Below are the code and all the weights of a small trained network. Each question names an input and a class and asks about switching units off, where a switched-off unit gives its printed mean instead of its output.

import numpy as np


def w(rows, s, z=0):
    codes = np.array(rows[::2]) - 128.0
    scale = np.full(codes.shape[1], s)
    scale[-1] = z or s
    return codes * scale


def f(y):
    return y / 2 * (1 + np.tanh(0.7978845608 * (y + 0.044715 * y**3)))


def log_softmax(a):
    a = a - a.max(-1, keepdims=True)
    return a - np.log(np.exp(a).sum(-1, keepdims=True))


def net(x, mask):
    res = np.array(x, float).reshape(1, 6) / 4 @ E
    y = f(res @ A[0][:, :-1].T + A[0][:, -1])
    res = res + np.where(mask, y, B[0][:, -1]) @ B[0][:, :-1]
    return log_softmax(res[-1] @ U[:, :-1].T + U[:, -1])


A, B = {}, {}
E = w([
[112,175,106,234,142,99],'x0',
[167,147,115,60,238,136],'x1',
[165,45,54,201,211,145],'x2',
[154,186,36,96,128,83],'x3',
[205,71,125,135,91,251],'x4',
[136,208,111,99,156,154],'x5',
],0.013)
A[0] = w([
[139,90,5,154,145,87,161],'N0',
[88,115,253,164,120,123,203],'N1',
[180,177,113,166,67,192,160],'N2',
[201,89,119,149,160,175,104],'N3',
[34,168,175,91,57,120,254],'N4',
[171,147,195,143,47,160,220],'N5',
],0.013,0.0058)
B[0] = w([
[226,132,62,205,127,139,226],'N0',
[51,30,131,169,187,59,225],'N1',
[38,214,89,128,84,186,187],'N2',
[130,141,182,32,186,197,210],'N3',
[156,147,184,104,67,8,251],'N4',
[48,171,212,159,46,199,216],'N5',
],0.011,0.019)
U = w([
[118,68,210,148,51,99,67],'0',
[168,251,126,80,174,36,133],'1',
[68,207,108,146,102,207,97],'2',
[181,85,160,36,190,210,255],'3',
[244,160,59,219,145,123,101],'4',
[94,113,123,210,246,102,99],'5',
],0.014,0.0092)

Each question gives the input, the list of numbers given to net, and the class t.
The units are the neurons (one row each of A and B). Each row of codes is followed by its name. A weight is (code - 128) times the scale printed after its matrix; where a second scale follows, it is the last column's (A, B and U).
mask holds one flag per neuron, in row order. A switched-off neuron (its flag False) gives its mean, the last column of its row in B, instead of its output. The means were averaged over made-up inputs and are rounded, as every weight is.
A unit's drop is (log p(t) with every unit on - log p(t) with that unit switched off) / (log p(t) with every unit on - log p(t) with every unit switched off).
The circuit of an input: a set's keep is (log p(t) with only the set's units on - log p(t) with every unit switched off) / (log p(t) with every unit on - log p(t) with every unit switched off). Starting from all 6 units, units are removed one at a time, each time the one whose removal leaves the highest keep (on an exact tie, the one counted first), for as long as the keep stays at least 0.8.
circuit, biggest first: the units of the circuit, biggest drop first
most important unit: the unit with the biggest drop
k most important neurons: the k neurons with the biggest drops, biggest first
drop when u is switched off: that unit's drop, to one decimal
input [0,3,4,3,2,0], class 4: most important unit : N0
input [0,-6,8,7,8,7], class 2: 3 most important neurons : (N2; N3; N4)
input [8,-3,8,-4,6,7], class 2: 2 most important neurons : (N2; N3)
input [-5,5,-5,-6,8,-3], class 0: 3 most important neurons : (N5; N1; N0)
input [1,7,5,-6,-4,2], class 3: 2 most important neurons : (N1; N4)
input [7,5,-7,-4,-5,-3], class 0: circuit, biggest first : (N1; N4)
input [2,7,0,-6,0,-1], class 3: circuit, biggest first : (N0; N4)
input [-3,3,5,-5,-4,4], class 3: 2 most important neurons : (N1; N4)
input [2,7,-3,1,2,4], class 3: 4 most important neurons : (N4; N5; N0; N2)
input [-6,-3,-4,5,3,4], class 2: 3 most important neurons : (N2; N1; N5)
input [-3,-4,4,7,8,-6], class 2: 2 most important neurons : (N2; N3)
input [-6,5,4,-4,-5,6], class 3: 2 most important neurons : (N4; N1)
input [4,3,-7,0,5,-2], class 2: 2 most important neurons : (N2; N5)
input [7,4,1,6,-7,4], class 4: circuit, biggest first : (N0)
input [-6,-3,8,-2,0,-2], class 3: drop when N3 is switched off : 0.5
input [0,-3,8,-3,5,-1], class 3: drop when N3 is switched off : 1.5
input [4,-8,-6,2,8,4], class 2: drop when N2 is switched off : 6.1
